(in the rows, 128 means zero)
Each row is followed by its class.
[157 132 101 161 104 120 147 126 142 149 136 124  92 134 131 123 130 154
 162 168 124  86 115 125  55  56 132 151 141 148 155 132 119 112 114 145
 137 114 163 191  96 121] : Bufu
[139 179  96 130 121 135 136 144 163 193 157  73 106 136 157 100 164 206
 176 153  99  98 103 153 112  49 133 164  61 137 120 118 134 153 154 136
 137  71 156 159  98 147] : bika
[160 107 122 110  74  88 121 129 144 148 126 129 122 131  87 126  79 105
 155 165 134 136 131 128  67 103 117 164 157 128 120 140 114 144 136 135
 125 124  81 147 112 119] : bika
[143 102 118 178  98 107 133 122 112 128 121 156  87 123 111 143 114 138
 162 168 112  90 122 133  71  61 137 141 158 151 166 144  95 102  94 139
 130 135 155 203 103 126] : Ses
[129 154 116 101 110 131 150 128 135 159 111 133 143 122  87 131 144 152
  58 105 140 100 141 184  85 127 137  84 137 136 113 162 152 124 201 136
 134  57 139 112 118 137] : Bufu
[141 133 124  96 110  98 158 117 108 146 106 153 142 126  67 140 109 113
  45 115 146 124 140 175  91 131 143  71 159 145 123 172 136  93 207 133
 136  56 140 121 123 131] : bufib
[150 150  91 142  86 121 133 129 139 154 143 108  95 128 112 139 119 158
 166 161 126  89 115 136  70  50 137 154 131 152 154 139 114 120 125 147
 125 108 169 190  94 121] : Desem
[140  68 128 144 106 100 152  94  85  91 113 192 133 112  30 151  83  65
  52 111 185 116 130 160  51 147 146  69 208 159 157 170 104  61 161 149
 138 112 150 154 133 103] : Bufu
[155 127 120 113  77  82 134 127 166 147 117 123 132 134  87 128  82 115
 131 160 127 128 151 142  67  86 107 169 145 123 118 144 131 150 160 143
 130 101 110 123 125 120] : Bufu
[162 157 118  92  92  85 134 122 160 168 128 110 129 130  90 118 104 136
 148 159 134 130 138 131  64 100 120 169 136 131 120 140 134 163 147 129
 133  98 112 119 112 131] : bufib
[142 169 121  94 124 145 162 126 115 165 108 130 145 130  92 132 157 156
  34 118 134 109 145 190  90 131 147 102 142 145  96 153 178 109 178 147
 146  50 144  93 116 144] : bika
[131 106 109 178 100 116 126 116 130 119 140 130 106 127 123 148 113 129
 164 173 130  84 120 125  63  50 140 149 166 150 166 144  94  92 105 141
 138 125 168 204 112 106] : Desem
[120 128 118 130 103  99 171  99 113 110  97 154 142 112  77 141 107 103
  48 113 167 121 137 172  34 147 125  85 205 140 143 156 129  76 156 151
 130  87 147 138 122 127] : Desem
[158 168 116 115  98  80 149 126 157 170 137  94 132 137 119 114 103 134
 134 157 125 139 134 143  89 108 118 165 135  97 113 133 139 152 169 152
 144  81 109 118 116 139] : posim
[157 133 100 161  92 119 158 122 123 165 153 108  93 130 129 120 126 147
 158 165 121  92 110 126  67  61 137 161 133 140 156 140 110 122 116 152
 142 106 171 188  94 124] : Pifot
[148 103  96 159  99 104 149 120 115 129 129 142  90 125 121 137 108 130
 150 166 122  83 116 111  59  59 131 141 172 148 177 139 100  77 102 130
 130 120 160 197  92 112] : Pifot
[134  57 123 193 101  97 137 112 109 104 121 160  89 121  99 148  84  85
 159 154 141 105 115 117  60  67 137 123 203 153 193 144  69  86  86 150
 129 150 150 215 106  94] : Luvo
[133 134 128 111 108 111 145 114 105 130 113 160 128 124  70 138 114 101
  58 110 155 109 133 153  88 148 149  70 176 156 132 173 128  93 171 137
 133  78 144 140 123 123] : bufib
[137 133 110 157 110 123 138 132 152 142 134 121  98 130 141 123 128 139
 155 167 103 100 121 138  74  56 138 168 127 140 144 139 105 114 116 134
 138 112 165 189 109 122] : bika
[161 100 117 124  68  67 134 122 136 149 110 137 105 135  69 122  65 102
 143 166 138 125 140 138  72 106 117 165 167 116 124 146 119 148 149 125
 117 114 104 147 114 118] : Ses
[131 167 122  95 112 133 148 120 111 154 110 135 143 124  96 135 143 151
  59 121 141 103 140 177  82 128 142  93 148 155 105 163 152 124 174 130
 145  60 140 112 120 149] : Ses
[145 139  95 161 112 127 157 131 133 141 138 125 107 124 136 138 130 161
 164 169 122  85 115 136  75  58 133 155 128 141 144 145 120 117 122 139
 134 100 161 190  94 122] : posim
[163 151 113  99  92  74 139 122 159 169 126  96 139 133  86 117  87 123
 149 169 132 136 125 135  88  97 125 170 131  98 115 139 124 162 151 128
 142  81 118 129 118 120] : bufib
[111 113 119 132 111 110 166 111  96 119 114 155 131 115  88 136 110 115
  60 102 149 116 132 178  69 144 132  72 184 136 129 160 134  88 159 146
 138  77 139 132 129 132] : Luvo
[144 108 130 124 116 122 167 111  98 129 100 165 130 122  65 135 117 114
  38 124 162 112 147 163  59 141 146  69 178 159 139 166 132  78 174 142
 135  86 149 140 129 135] : Ses
[163  97 128 116  84  73 124 122 139 148 116 141 109 132  74 133  90  98
 129 157 150 135 127 127  70 114 122 142 171 119 134 129 116 132 143 138
 130 120 105 140 123 123] : Ses
[126 120 125 131  91 126 156 102  94  98  95 166 128 108  72 154 113 103
  55 110 156  96 138 169  38 140 139  82 205 148 149 166 119  68 147 136
 140  99 148 152 130 122] : Pifot
[134 184  99 138 129 142 151 145 142 179 149 103 114 133 158 119 167 208
 162 184  96  82 121 143  92  48 143 161  99 125 126 137 154 143 140 130
 124  80 167 162  84 140] : Desem
[132 182 112  87 115 140 167 124 136 168 121 120 132 136 102 105 152 157
  29 119 121 108 154 187  70 138 145 105 139 140 104 155 168 108 178 139
 142  45 155 114 116 149] : Pifot
[160 143 114  98  85  85 139 136 160 178 138 114 129 140  83 121 101 138
 129 166 129 139 130 143  69 106 135 177 126 116 106 138 138 175 161 135
 134  92 108 118 112 123] : Desem
[145 191 121  99  97 127 137 134 182 197 134  89 141 142 108 114 106 164
 172 171 122 123 135 133  87  98 116 168  99 107  93 119 144 189 159 132
 137  64 112 119 114 129] : Bufu
[143 174 127 107  98 111 137 139 159 167 130 101 145 130 112 119 105 149
 150 171 116 128 142 146  91 105 124 169 114 103 105 145 141 170 160 139
 132  84  86 127 116 132] : posim
[136 184  85 145 109 137 139 145 160 182 164  83 110 139 149 117 146 202
 171 167 101  72 112 135 103  45 138 154  75 135 128 131 137 147 126 155
 137  67 166 170  87 132] : Bufu
[144 127  95 164 106 121 145 137 141 134 140 120  94 128 141 128 112 151
 167 176 113  83 116 120  57  59 140 158 125 139 157 143 112 100  94 135
 136 120 155 192  99 116] : Bufu
[153 130 112 102 114 132 164 112 115 145 107 143 138 130  72 141 135 125
  39  97 146 115 137 173  83 142 144  83 162 165 121 159 142  90 156 158
 149  78 137 122 116 122] : bika
[138 185 103 142 117 129 139 139 158 179 139 107  99 136 153 111 158 183
 161 179  98  88 128 137  81  63 134 173  96 146 125 122 136 144 118 129
 130  92 178 172  90 146] : Ses
[157  92 123 128  91  79 142 116 151 117 105 138 129 127  74 112  60  71
 139 160 175 139 136 112  35 118 116 178 201 140 135 133 103 129 112 115
 144 125 114 158 119 103] : posim
[141 171 132  97 112 135 156 116 107 153 112 152 132 122  85 140 138 133
  61 113 143 105 133 160  81 142 145  75 153 167 120 164 145 101 174 134
 136  69 141 131 117 137] : bufib
[145  89 109 175  93 108 134 118 119 121 127 159  65 125 103 152  99  99
 166 164 138  91 110 113  54  69 142 141 176 156 183 142  80  89  87 146
 125 147 168 222 101  99] : Ses
[157 163 117  96  92  97 139 132 170 178 130  93 130 137  98 104 103 133
 125 165 132 132 145 135  71 107 116 179 132  99 106 130 151 161 155 133
 142  91 125 107 120 133] : Bufu
[153 175 109  92  84 113 145 144 167 190 144  86 143 147 110 102 122 169
 130 174 100 126 149 148  81  99 135 174  99  90  95 141 152 187 179 138
 132  70 112 114 114 136] : Pifot
[146 115 105 169 103 115 129 126 143 136 124 131  95 132 115 134 104 127
 166 179 127  92 129 127  68  46 130 154 153 150 162 129 109  94 100 146
 132 115 175 200 102 112] : Bufu
[139 162  98 146 106 140 142 135 123 171 156  98 118 141 153 124 144 189
 166 173  90  86 107 120  91  48 142 153 110 145 139 129 124 134 108 138
 140  96 150 181  92 124] : Luvo
[143 158 104 152 103 140 128 129 136 170 152  99 104 138 133 136 128 171
 165 178 108  87 127 139  86  43 146 160 113 152 140 127 120 131 132 144
 143  95 167 185 105 124] : Luvo
[154 118 120 115  99 100 165 113 101 135  93 173 130 112  58 138 115  94
  41 100 161 120 129 180  67 143 133  85 199 158 134 167 137  86 177 150
 129  69 132 129 116 132] : posim
[129 141 117 107 103 116 158 122 101 134 105 156 134 126  81 137 134 138
  38 120 142 109 145 172  64 140 140  78 167 137 118 161 149  92 178 134
 138  80 152 130 121 143] : Ses
[133 173 103 164 121 108 149 112 148 142 140 105  94 118 149 119 133 175
 173 156 120  65 116 129  97  60 113 148 123 135 150 129 123 117 124 138
 128  94 165 184  98 136] : bufib
[137 208  98 143 123 153 146 136 162 164 149  83 122 134 161 122 157 192
 146 183 104  79 128 132  82  55 142 169 101 123 133 126 137 126 124 144
 143  80 177 178  98 137] : posim
[151 125 130 111  93 136 161 104  90 142 109 162 119 125  69 152 119 124
  69 117 149 112 133 170  57 141 148  74 181 165 132 176 131  94 165 139
 144  82 130 137 129 133] : Pifot
[117 173 119 122 118 130 167 118 124 134 125 135 136 124 100 125 140 163
  57 105 142  96 138 173  84 138 128  90 154 136 114 155 154 116 168 147
 135  65 139 125 107 147] : posim
[171  54 134 145  68  73 119 105 127 115 104 153 116 123  62 140  58  57
 127 165 146 134 145 129  58 103 120 146 213 134 160 150  95 112 129 152
 116 147  92 167 144 105] : Luvo
[146  65 133 140  99  90 148 102  79  90 102 200 123 120  48 154  87  66
  41 103 168 123 138 160  57 143 148  61 220 170 154 166 106  58 161 165
 140 107 132 143 141 119] : Ses
[153  92 113 179  98  94 150 120 114 121 122 142  86 131 116 149  90 109
 147 164 129  93 106 108  68  58 142 124 169 157 184 152  83  74  83 146
 137 126 153 210  94 102] : bufib
[129 135 124 114 105 117 169 109 108 138 106 161 116 122  78 130 119 116
  50 107 147 120 135 168  65 154 138  80 187 136 136 160 134 103 168 146
 137  74 145 134 126 134] : Pifot
[146  73 135 139  91  85 156 100  81  92  98 180 135 122  42 162  84  76
  51 102 178 125 129 165  56 128 140  60 218 177 155 170 107  60 162 149
 136 104 133 139 118 111] : Desem
[131 163 116  99 107 130 160 126 115 172 116 138 140 130  88 143 150 154
  50 119 128 111 155 185  76 140 146  97 128 135 104 159 156 122 196 138
 138  74 149 114 110 138] : Ses
[128 199 110  94 104 115 123 132 174 195 143  68 153 128 121 108 132 178
 166 156 117 125 133 146  89 111 122 171  84  97  96 124 142 178 183 127
 143  68 108 108 125 138] : bika
[157 115 120 125  78  88 139 111 139 153 124 119 134 137  77 123  81  96
 134 166 140 136 138 118  71 112 118 157 169 124 126 137 114 145 133 130
 129 112 134 145 126 116] : Luvo
[157 120 107 166  96  93 132 123 128 133 127 150  83 117 109 140 113 127
 154 159 127  93 116 128  63  69 141 147 149 154 169 135 100 100 134 144
 132 120 164 198 116 122] : bufib
[136  99 126 119 102 105 151 109  96 140  91 184 116 117  47 151 112 104
  69 114 157 122 144 188  63 147 141  73 190 155 131 172 132  92 171 137
 123  79 143 128 126 134] : Ses
[110 225 120  86 129 153 144 134 147 194 142  86 146 128 123 102 179 193
  75 107 121 115 133 190 114 142 139 107  83 118  81 136 172 151 208 132
 141  37 155  93 118 168] : bika
[141 146  92 155 100 130 144 137 131 155 129 114  99 123 150 125 128 155
 176 166 104  94 122 142  79  60 142 151 133 129 152 143 110 127 126 134
 132  96 171 192  96 130] : Pifot
[147 164  99 148 110 108 147 120 139 161 147 119  91 125 139 134 124 157
 166 172 109  83 112 125  82  61 130 166 120 150 143 134 113 113 106 133
 147 102 168 194  95 126] : bufib
[163 112 126 104  85 101 129 119 133 177 130 119 126 136  72 132  83 110
 135 171 136 151 139 142  73 110 132 157 158 125 121 140 126 151 139 144
 142 106 103 135 132 120] : Luvo
[151 181 116 103 105 118 131 143 167 206 147  61 154 150 129 115 128 178
 169 164 107 132 142 155 126  90 134 165  71 106  85 128 152 213 190 138
 140  66 103  98 110 132] : Luvo
[137 124 100 160 101 127 150 135 134 145 130 138  90 114 129 137 110 129
 162 156 124  86 109 128  70  69 129 151 149 145 157 138 103  94 107 139
 128 102 153 206  96 114] : posim
[151 128 102 152 110 117 140 118 129 139 138 120 105 127 125 131 116 142
 162 171 128  97 123 123  58  51 139 150 144 160 162 139 104  96 111 137
 142 114 174 194 104 120] : bufib
[180 133 110  98  85  82 140 117 148 159 120 121 124 138  77 128  81 110
 131 170 145 137 142 147  51 101 135 164 157 125 122 146 129 150 170 132
 122  97 117 128 109 116] : bufib
[141  88 104 168  96 105 146 128 136 118 135 127 109 129 121 137  98 117
 147 172 140  98 123 125  48  43 131 155 160 161 159 138  97  90 100 140
 133 123 169 198  94 108] : Desem
[144 180 108 137 114 136 139 132 155 162 147  99 114 134 141 132 155 179
 165 175 105  89 113 136  83  53 142 157  86 145 128 134 126 128 123 132
 144  88 179 179 107 132] : bufib
[128 214 124  83 126 132 157 114 147 169 139 104 138 113 102 103 172 174
  63  99 139  94 137 174  86 135 129  98 114 137 110 153 162 132 199 139
 136  57 151 110 117 161] : bufib
[138 112  98 166 100 114 141 131 120 137 133 124  98 118 130 144 106 141
 161 162 115 100 106 135  72  53 141 131 141 142 172 139  93 105 105 143
 122 112 159 193  98 124] : Luvo
[128  53 141 151  97 108 135 113  73  91  88 206 129 116  45 165  85  58
  58 114 157 114 140 173  64 150 166  58 210 160 147 182  97  57 153 131
 128 104 133 150 136 108] : Ses
[141 108 101 164  99 108 152 121 115 133 133 137  80 127 119 143 102 123
 158 165 133  94 110 124  71  58 135 144 161 141 173 142 101  95 115 151
 142 111 166 204 106 105] : Pifot
[125 168 106 144 114 149 138 132 155 170 152  85 104 136 156 118 157 184
 175 163 104  87 118 140  80  49 126 161 100 141 131 116 138 128 120 141
 136  88 166 173 113 130] : Luvo
[124 131 108 161 119 121 146 128 146 140 130 131  99 118 130 138 117 135
 150 162 122  95 120 133  72  58 129 157 129 148 156 130 101  98 121 145
 139 106 167 193 107 115] : bika
